Here is a tiny trained network, its code and every weight. The questions are about switching its units off for an input and a class, where a switched-off unit gives its printed mean instead of its output.

import numpy as np


def w(rows, s, z=0):
    codes = np.array(rows[::2]) - 128.0
    scale = np.full(codes.shape[1], s)
    scale[-1] = z or s
    return codes * scale


def norm(h):
    return h / np.sqrt((h * h).mean(-1, keepdims=True) + 1e-5)


def f(y):
    return np.maximum(y, 0)


def log_softmax(a):
    a = a - a.max(-1, keepdims=True)
    return a - np.log(np.exp(a).sum(-1, keepdims=True))


def net(x, mask):
    res = np.array(x, float).reshape(1, 8) / 4 @ E
    u = 0
    for l in range(2):
        y = f(norm(res) @ A[l][:, :-1].T + A[l][:, -1])
        res = res + np.where(mask[u : u + 5], y, B[l][:, -1]) @ B[l][:, :-1]
        u += 5
    return log_softmax(norm(res)[-1] @ U[:, :-1].T + U[:, -1])


A, B = {}, {}
E = w([
[135,167,91,81,60],'x0',
[196,162,184,28,58],'x1',
[160,123,73,101,23],'x2',
[196,181,149,164,49],'x3',
[184,25,144,133,2],'x4',
[173,125,137,174,96],'x5',
[63,165,176,135,85],'x6',
[67,183,196,184,43],'x7',
],0.006)
A[0] = w([
[67,82,158,75,115,251],'0.n0',
[174,36,92,16,167,6],'0.n1',
[252,106,104,164,170,110],'0.n2',
[188,189,217,115,90,60],'0.n3',
[68,165,61,81,253,139],'0.n4',
],0.0061,0.0015)
B[0] = w([
[163,174,102,183,159,192],'0.n0',
[188,119,190,117,60,198],'0.n1',
[188,73,40,137,122,187],'0.n2',
[124,133,109,57,60,194],'0.n3',
[133,254,64,144,142,254],'0.n4',
],0.0092,0.0045)
A[1] = w([
[109,174,184,131,89,4],'1.n0',
[52,130,187,138,123,44],'1.n1',
[146,102,142,6,108,87],'1.n2',
[134,118,56,135,115,170],'1.n3',
[120,64,131,117,152,141],'1.n4',
],0.014,0.0021)
B[1] = w([
[198,86,22,119,98,246],'1.n0',
[190,114,159,213,183,210],'1.n1',
[164,231,117,199,52,253],'1.n2',
[119,1,194,78,158,255],'1.n3',
[146,129,166,237,137,161],'1.n4',
],0.0094,0.0043)
U = w([
[63,133,161,101,120,9],'0',
[58,134,174,81,132,3],'1',
[166,151,78,85,218,94],'2',
[170,57,111,173,147,199],'3',
[88,114,168,194,161,77],'4',
[4,219,93,126,219,190],'5',
[174,185,109,115,27,203],'6',
[50,47,115,109,56,80],'7',
],0.017,0.0068)

Each question gives the input, the list of numbers given to net, and the class t.
The units are the neurons (one row each of A and B). Each row of codes is followed by its name. A weight is (code - 128) times the scale printed after its matrix; where a second scale follows, it is the last column's (A, B and U).
mask holds one flag per neuron, layer by layer. A switched-off neuron (its flag False) gives its mean, the last column of its row in B, instead of its output. The means were averaged over made-up inputs and are rounded, as every weight is.
A unit's drop is (log p(t) with every unit on - log p(t) with that unit switched off) / (log p(t) with every unit on - log p(t) with every unit switched off).
The circuit of an input: a set's keep is (log p(t) with only the set's units on - log p(t) with every unit switched off) / (log p(t) with every unit on - log p(t) with every unit switched off). Starting from all 10 units, units are removed one at a time, each time the one whose removal leaves the highest keep (on an exact tie, the one counted first), for as long as the keep stays at least 0.8.
units of the circuit, in order: the units of the circuit, biggest drop first
unit that matters most: the unit with the biggest drop
k most important neurons: the k neurons with the biggest drops, biggest first
k most important neurons of layer l: the k neurons of layer l with the biggest drops, biggest first
drop when u is switched off: that unit's drop, to one decimal
input [-7,2,-1,2,8,-7,8,2], class 3: 2 most important neurons of layer 0	[0.n0; 0.n1]
input [-7,-5,4,7,-6,5,8,8], class 3: units of the circuit, in order	[1.n1; 1.n0; 0.n4]
input [3,-5,-4,-4,3,-3,4,-5], class 5: unit that matters most	0.n4
input [7,4,2,-3,-6,3,6,-6], class 5: units of the circuit, in order	[0.n4; 1.n0]
input [6,-7,2,-5,1,-7,-8,6], class 5: 3 most important neurons	[0.n4; 1.n0; 0.n2]
input [-8,3,-3,-3,4,4,8,-5], class 4: units of the circuit, in order	[1.n0; 1.n4]
input [4,-7,5,-4,5,8,-8,6], class 7: 2 most important neurons	[1.n1; 1.n3]
input [-6,6,-4,-5,-4,7,-6,3], class 5: 2 most important neurons of layer 1	[1.n0; 1.n3]
input [-7,1,-5,-6,-5,5,0,-7], class 5: 3 most important neurons of layer 1	[1.n0; 1.n1; 1.n3]
input [1,-8,3,5,-3,-4,-4,1], class 5: 4 most important neurons	[0.n4; 1.n0; 1.n1; 0.n1]
input [8,-1,-1,-8,2,6,-3,7], class 7: 2 most important neurons of layer 0	[0.n0; 0.n1]
input [-2,0,0,-3,2,-8,-1,8], class 3: drop when 0.n4 is switched off	0.1
input [1,4,-6,-4,5,-2,3,-6], class 6: drop when 1.n2 is switched off	0.1
input [-3,7,-1,-8,-5,8,-2,2], class 5: drop when 1.n0 is switched off	0.1
input [6,-8,-5,5,5,-3,4,5], class 3: most important neuron of layer 1	[1.n1]
